Here is a tiny trained network, its code and every weight. The questions are about switching its units off for an input and a target symbol, where a switched-off unit gives its printed mean instead of its output.

import numpy as np


def w(rows, s, z=0):
    codes = np.array(rows[::2]) - 128.0
    scale = np.full(codes.shape[1], s)
    scale[-1] = z or s
    return codes * scale


def norm(h):
    return h / np.sqrt((h * h).mean(-1, keepdims=True) + 1e-5)


def f(y):
    return y / 2 * (1 + np.tanh(0.7978845608 * (y + 0.044715 * y**3)))


def softmax(a):
    e = np.exp(a - a.max(-1, keepdims=True))
    return e / e.sum(-1, keepdims=True)


def log_softmax(a):
    a = a - a.max(-1, keepdims=True)
    return a - np.log(np.exp(a).sum(-1, keepdims=True))


def net(x, mask):
    ids = ['ΛΞΣΦΩγζπτ'.index(c) for c in x.split()]
    T = len(ids)
    res = E[ids] + P[:T]
    u = 0
    for l in range(3):
        q, k, v = (norm(res) @ M[l].T for M in (Q, K, V))
        z = softmax(np.where(np.tri(T) > 0, q @ k.T / 4**0.5, -1e9)) @ v
        res = res + np.where(mask[u], z, O[l][:, -1]) @ O[l][:, :-1]
        u += 1
        y = f(norm(res) @ A[l][:, :-1].T + A[l][:, -1])
        res = res + np.where(mask[u : u + 8], y, B[l][:, -1]) @ B[l][:, :-1]
        u += 8
    return log_softmax(norm(res)[-1] @ U[:, :-1].T + U[:, -1])


Q, K, V, O, A, B = {}, {}, {}, {}, {}, {}
E = w([
[101,208,69,70,148,135],'Λ',
[150,153,31,204,111,157],'Ξ',
[103,94,234,171,94,95],'Σ',
[201,207,104,115,102,71],'Φ',
[202,181,140,145,174,126],'Ω',
[46,194,104,144,183,147],'γ',
[216,117,157,138,168,173],'ζ',
[198,207,123,130,147,93],'π',
[185,119,125,2,54,127],'τ',
],0.0082)
P = w([
[132,42,81,103,218,2],'0',
[152,73,97,128,207,37],'1',
[159,97,105,135,197,60],'2',
[163,111,111,136,189,79],'3',
[161,126,116,140,182,93],'4',
[160,141,120,141,178,105],'5',
[158,152,124,144,174,117],'6',
[155,161,128,146,169,130],'7',
[152,167,130,146,159,144],'8',
[148,175,132,146,151,156],'9',
[141,181,134,147,143,168],'10',
[135,187,135,146,132,181],'11',
[132,196,136,147,122,194],'12',
[118,206,139,148,114,206],'13',
],0.0069)
Q[0] = w([
[178,181,191,159,148,99],'L0H1',
[192,199,170,178,137,169],'L0H1',
[58,24,234,73,45,67],'L0H1',
[217,252,117,124,167,180],'L0H1',
],0.011)
K[0] = w([
[117,140,251,166,67,187],'L0H1',
[166,181,180,174,52,161],'L0H1',
[80,40,155,193,192,1],'L0H1',
[75,244,181,170,65,231],'L0H1',
],0.0076)
V[0] = w([
[133,158,132,142,60,3],'L0H1',
[137,210,63,169,168,119],'L0H1',
[144,120,117,139,224,78],'L0H1',
[160,118,214,156,182,170],'L0H1',
],0.0043)
O[0] = w([
[153,131,93,98,255,239,152],'L0H1',
[133,107,43,49,90,148,253],'L0H1',
[120,13,86,110,84,157,226],'L0H1',
[85,89,220,59,100,99,146],'L0H1',
],0.0041,0.0036)
A[0] = w([
[224,113,195,138,203,184,74],'L0N1',
[1,175,69,79,164,55,36],'L0N2',
[138,178,215,46,164,9,143],'L0N3',
[121,95,138,48,60,127,107],'L0N4',
[138,191,53,149,108,63,253],'L0N5',
[10,138,121,83,66,147,56],'L0N6',
[142,103,121,166,129,47,21],'L0N7',
[128,168,70,79,102,80,192],'L0N8',
],0.0064,0.0038)
B[0] = w([
[154,122,169,127,178,169,173],'L0N1',
[123,77,116,135,182,170,138],'L0N2',
[148,45,105,115,1,119,173],'L0N3',
[185,153,66,136,154,137,143],'L0N4',
[156,57,211,155,162,169,254],'L0N5',
[84,148,96,191,117,181,119],'L0N6',
[218,170,158,110,71,76,112],'L0N7',
[116,108,183,125,160,178,221],'L0N8',
],0.0064,0.006)
Q[1] = w([
[26,150,92,193,83,1],'L1H1',
[138,83,148,159,132,212],'L1H1',
[68,191,50,194,120,62],'L1H1',
[52,154,17,73,77,43],'L1H1',
],0.0098)
K[1] = w([
[128,16,60,101,188,3],'L1H1',
[100,179,143,86,117,222],'L1H1',
[120,24,115,122,179,71],'L1H1',
[180,99,122,112,246,49],'L1H1',
],0.0077)
V[1] = w([
[76,146,169,99,167,63],'L1H1',
[111,75,231,176,166,121],'L1H1',
[180,195,91,37,183,172],'L1H1',
[156,50,101,3,91,183],'L1H1',
],0.0049)
O[1] = w([
[228,148,191,76,165,200,60],'L1H1',
[180,143,71,199,73,253,193],'L1H1',
[139,183,89,75,74,62,203],'L1H1',
[57,219,90,140,122,88,254],'L1H1',
],0.0047,0.0048)
A[1] = w([
[203,122,191,134,38,66,110],'L1N1',
[58,177,166,193,97,101,2],'L1N2',
[206,145,160,200,102,60,84],'L1N3',
[143,188,224,191,175,70,40],'L1N4',
[179,116,19,91,146,157,129],'L1N5',
[170,162,130,105,64,158,86],'L1N6',
[53,81,250,192,145,123,21],'L1N7',
[3,154,142,78,182,145,63],'L1N8',
],0.0061,0.0043)
B[1] = w([
[93,90,249,192,54,104,177],'L1N1',
[136,178,187,219,145,155,103],'L1N2',
[71,52,172,219,199,115,148],'L1N3',
[210,93,111,227,254,157,116],'L1N4',
[117,99,176,151,160,214,254],'L1N5',
[78,76,152,139,165,142,161],'L1N6',
[72,163,57,157,210,193,123],'L1N7',
[74,78,242,161,160,135,129],'L1N8',
],0.0056,0.0035)
Q[2] = w([
[89,112,198,212,211,159],'L2H1',
[72,153,139,185,198,76],'L2H1',
[38,108,60,117,97,6],'L2H1',
[37,106,76,145,91,51],'L2H1',
],0.015)
K[2] = w([
[100,34,129,94,29,250],'L2H1',
[121,19,98,31,97,166],'L2H1',
[154,13,114,102,201,42],'L2H1',
[151,1,101,125,181,53],'L2H1',
],0.0098)
V[2] = w([
[43,206,95,39,68,242],'L2H1',
[144,26,244,49,187,185],'L2H1',
[254,159,95,133,77,218],'L2H1',
[199,237,209,139,200,88],'L2H1',
],0.0041)
O[2] = w([
[113,28,98,69,194,90,115],'L2H1',
[3,189,136,97,148,105,253],'L2H1',
[177,149,85,194,152,26,202],'L2H1',
[116,125,132,187,196,187,96],'L2H1',
],0.0059,0.0053)
A[2] = w([
[71,125,79,99,64,39,53],'L2N1',
[35,105,115,64,202,122,99],'L2N2',
[41,158,96,158,94,179,115],'L2N3',
[160,89,44,171,155,185,129],'L2N4',
[201,66,30,179,58,170,146],'L2N5',
[86,187,40,77,75,2,2],'L2N6',
[125,178,184,164,151,121,36],'L2N7',
[134,184,71,170,59,96,29],'L2N8',
],0.0086,0.0055)
B[2] = w([
[181,188,139,5,113,84,129],'L2N1',
[80,57,109,167,96,143,253],'L2N2',
[148,87,145,156,170,66,205],'L2N3',
[110,86,141,206,76,116,207],'L2N4',
[185,66,71,201,88,74,223],'L2N5',
[175,101,30,6,117,71,152],'L2N6',
[127,71,78,81,103,108,157],'L2N7',
[210,55,170,129,169,162,131],'L2N8',
],0.012,0.0036)
U = w([
[62,35,84,93,110,223,106],'Λ',
[176,81,45,182,47,72,56],'Ξ',
[180,134,151,180,105,244,4],'Σ',
[128,208,120,181,152,170,130],'Φ',
[112,82,104,26,100,12,217],'Ω',
[153,111,186,61,193,203,124],'γ',
[67,169,206,115,3,63,103],'ζ',
[85,186,54,99,161,103,195],'π',
[208,61,180,102,251,81,58],'τ',
],0.011,0.0031)

Each question gives the input, a string of symbols that net reads in full, and the target symbol t.
The units are the heads (4 rows each of Q, K, V and O) and the neurons (one row each of A and B). Each row of codes is followed by its name. A weight is (code - 128) times the scale printed after its matrix; where a second scale follows, it is the last column's (O, A, B and U).
mask holds one flag per unit, layer by layer, with each layer's heads first. A switched-off unit (its flag False) gives its mean, the last column of its rows in O or B, instead of its output. The means were averaged over made-up inputs and are rounded, as every weight is.
A unit's drop is (log p(t) with every unit on - log p(t) with that unit switched off) / (log p(t) with every unit on - log p(t) with every unit switched off).
The circuit of an input: a set's keep is (log p(t) with only the set's units on - log p(t) with every unit switched off) / (log p(t) with every unit on - log p(t) with every unit switched off). Starting from the 12 units with the biggest drops (on a tie, the unit counted first), units are removed one at a time, each time the one whose removal leaves the highest keep (on an exact tie, the one counted first), for as long as the keep stays at least 0.8.
units of the circuit, in order: the units of the circuit, biggest drop first
unit that matters most: the unit with the biggest drop
k most important neurons: the k neurons with the biggest drops, biggest first
k most important neurons of layer l: the k neurons of layer l with the biggest drops, biggest first
input Σ Σ Ω, target Σ: 2 most important neurons	(L0N1 L0N7)
input Σ π Ω Ξ π π π Ω Ξ Σ Σ π, target Σ: unit that matters most	L0N5
input Ξ Λ Σ Ξ γ ζ Ξ τ Σ τ Ξ ζ Φ, target ζ: 3 most important neurons	(L1N1 L1N6 L1N3)
input π τ Λ τ τ Φ γ Σ τ τ ζ π, target ζ: 2 most important neurons	(L0N3 L1N1)
input Σ Ξ Σ γ Λ ζ τ Ξ τ π Ω, target π: 3 most important neurons of layer 2	(L2N5 L2N7 L2N2)
input Φ γ π τ Σ τ ζ Λ τ, target τ: 3 most important neurons	(L0N1 L0N3 L0N5)
input Ξ Λ τ τ τ Λ ζ ζ Λ γ Ω, target γ: 2 most important neurons	(L0N6 L0N1)
input Ξ τ Ω Ξ Ξ τ Σ Ξ Ω ζ Φ Σ Φ, target Σ: units of the circuit, in order	(L0N5 L1H1)
input π π τ Ξ τ τ π ζ, target π: 3 most important neurons	(L0N5 L0N4 L0N1)
input τ τ Λ γ Φ, target γ: 4 most important neurons	(L0N5 L2N5 L2N2 L1N3)
input Ξ Ξ Ω Σ Λ Λ π τ τ Ξ τ τ, target Ω: 2 most important neurons	(L0N5 L2N6)
input Ξ Σ τ τ ζ τ π Λ Ξ Λ ζ, target Λ: 3 most important neurons	(L0N1 L1N6 L0N5)
input τ π Φ τ π Λ τ, target Φ: 3 most important neurons	(L1N5 L0N4 L0N8)
input π τ ζ γ π τ, target τ: 2 most important neurons	(L0N2 L0N5)
input ζ τ Λ γ γ τ Λ γ Ω Λ τ Φ, target τ: 3 most important neurons	(L0N5 L0N2 L1N4)
input ζ Ω Ω Σ γ ζ, target γ: 2 most important neurons of layer 0	(L0N1 L0N5)
input π Ω Σ π, target Σ: unit that matters most	L1N1
input Λ Ξ γ ζ τ Σ π ζ τ τ Ω ζ, target Ω: 3 most important neurons of layer 0	(L0N5 L0N4 L0N8)
input τ Σ Σ τ τ Λ π Φ, target π: 3 most important neurons of layer 0	(L0N2 L0N8 L0N5)
input ζ ζ π Ξ π τ Ω, target τ: unit that matters most	L0N1
input τ Ω Ω Ξ γ π, target γ: 3 most important neurons of layer 2	(L2N5 L2N2 L2N3)
input Ω Ω π, target Ω: 2 most important neurons of layer 2	(L2N7 L2N2)
input τ Λ Λ Σ Ξ π ζ τ Ξ Ω Ω Λ ζ, target Λ: 2 most important neurons of layer 1	(L1N6 L1N3)
input τ Ω π Φ Ξ Λ Σ Φ τ Ξ π π ζ, target π: 2 most important neurons of layer 0	(L0N5 L0N1)
